Below are the code and all the weights of a small trained network. Each question names an input and a class and asks about switching units off, where a switched-off unit gives its printed mean instead of its output.

import numpy as np


def w(rows, s, z=0):
    codes = np.array(rows[::2]) - 128.0
    scale = np.full(codes.shape[1], s)
    scale[-1] = z or s
    return codes * scale


def f(y):
    return y / 2 * (1 + np.tanh(0.7978845608 * (y + 0.044715 * y**3)))


def log_softmax(a):
    a = a - a.max(-1, keepdims=True)
    return a - np.log(np.exp(a).sum(-1, keepdims=True))


def net(x, mask):
    res = np.array(x, float).reshape(1, 8) / 4 @ E
    y = f(res @ A[0][:, :-1].T + A[0][:, -1])
    res = res + np.where(mask, y, B[0][:, -1]) @ B[0][:, :-1]
    return log_softmax(res[-1] @ U[:, :-1].T + U[:, -1])


A, B = {}, {}
E = w([
[197,167,146,89,154,189,129,119],'x0',
[98,212,147,204,99,170,210,69],'x1',
[53,148,82,78,154,179,172,185],'x2',
[212,174,87,141,100,169,96,124],'x3',
[95,103,78,102,33,145,166,106],'x4',
[111,129,79,53,105,130,142,133],'x5',
[167,89,112,65,60,122,74,155],'x6',
[108,136,70,110,90,111,95,1],'x7',
],0.0074)
A[0] = w([
[150,134,153,195,118,121,79,123,139],'neuron 0',
[108,182,106,177,88,171,189,69,254],'neuron 1',
[194,165,167,150,151,111,81,74,107],'neuron 2',
[136,108,168,131,175,62,128,232,233],'neuron 3',
[127,74,137,143,90,49,91,80,180],'neuron 4',
[103,138,70,96,23,198,138,89,214],'neuron 5',
[93,76,149,105,105,49,105,112,169],'neuron 6',
[138,108,168,135,170,139,126,254,197],'neuron 7',
],0.0083,0.0042)
B[0] = w([
[163,142,143,155,79,165,178,125,170],'neuron 0',
[114,174,254,150,151,112,204,153,254],'neuron 1',
[189,162,99,87,120,245,100,82,186],'neuron 2',
[109,114,144,155,82,87,161,166,231],'neuron 3',
[165,80,90,151,35,98,108,133,208],'neuron 4',
[169,118,162,81,134,88,127,203,243],'neuron 5',
[91,70,90,152,99,61,102,122,187],'neuron 6',
[144,90,219,87,107,103,197,240,224],'neuron 7',
],0.009,0.008)
U = w([
[192,134,12,39,157,191,20,158,169],'0',
[131,102,192,120,95,72,165,239,236],'1',
[6,112,31,191,154,69,87,42,63],'2',
[65,177,169,179,234,178,173,56,57],'3',
[143,53,3,162,60,59,40,88,60],'4',
[154,75,81,116,99,210,45,56,5],'5',
[226,160,134,178,78,198,104,63,68],'6',
],0.0065,0.0031)

Each question gives the input, the list of numbers given to net, and the class t.
The units are the neurons (one row each of A and B). Each row of codes is followed by its name. A weight is (code - 128) times the scale printed after its matrix; where a second scale follows, it is the last column's (A, B and U).
mask holds one flag per neuron, in row order. A switched-off neuron (its flag False) gives its mean, the last column of its row in B, instead of its output. The means were averaged over made-up inputs and are rounded, as every weight is.
A unit's drop is (log p(t) with every unit on - log p(t) with that unit switched off) / (log p(t) with every unit on - log p(t) with every unit switched off).
The circuit of an input: a set's keep is (log p(t) with only the set's units on - log p(t) with every unit switched off) / (log p(t) with every unit on - log p(t) with every unit switched off). Starting from all 8 units, units are removed one at a time, each time the one whose removal leaves the highest keep (on an exact tie, the one counted first), for as long as the keep stays at least 0.8.
circuit, biggest first: the units of the circuit, biggest drop first
k most important neurons: the k neurons with the biggest drops, biggest first
drop of u: that unit's drop, to one decimal
input [0,3,-5,-1,-8,5,3,1], class 0: circuit, biggest first -> [neuron 1; neuron 2]
input [7,4,-3,3,-7,2,8,-3], class 6: circuit, biggest first -> [neuron 2]
input [-6,-2,7,-7,-3,-8,6,6], class 2: circuit, biggest first -> [neuron 5; neuron 7]
input [-2,2,7,1,1,0,-3,1], class 3: 4 most important neurons -> [neuron 7; neuron 4; neuron 3; neuron 6]
input [1,8,2,2,-6,-1,-2,-3], class 3: circuit, biggest first -> [neuron 5; neuron 4]
input [3,-6,5,-1,-3,8,-4,7], class 0: 2 most important neurons -> [neuron 1; neuron 3]
input [2,1,-4,-8,-3,-5,3,7], class 4: 3 most important neurons -> [neuron 4; neuron 6; neuron 1]
input [6,-1,-2,5,-6,-1,2,1], class 0: 2 most important neurons -> [neuron 1; neuron 2]
input [0,0,-8,6,-7,-8,6,-2], class 6: 2 most important neurons -> [neuron 2; neuron 0]
input [-4,2,2,2,-3,5,4,3], class 0: circuit, biggest first -> [neuron 7; neuron 3]
input [6,-4,-4,1,-6,-2,6,8], class 5: 2 most important neurons -> [neuron 2; neuron 5]
input [2,-3,-7,4,-8,-3,2,2], class 6: 2 most important neurons -> [neuron 0; neuron 2]
input [4,7,-3,0,-5,2,6,-3], class 6: 2 most important neurons -> [neuron 2; neuron 5]
input [5,-4,1,6,-7,3,-2,0], class 0: circuit, biggest first -> [neuron 1]
input [1,6,0,2,0,1,-6,4], class 3: drop of neuron 5 -> 0.0
input [7,4,-3,-1,-6,7,1,1], class 6: drop of neuron 2 -> 0.2
input [7,1,6,2,3,-7,-2,0], class 3: drop of neuron 4 -> 0.3
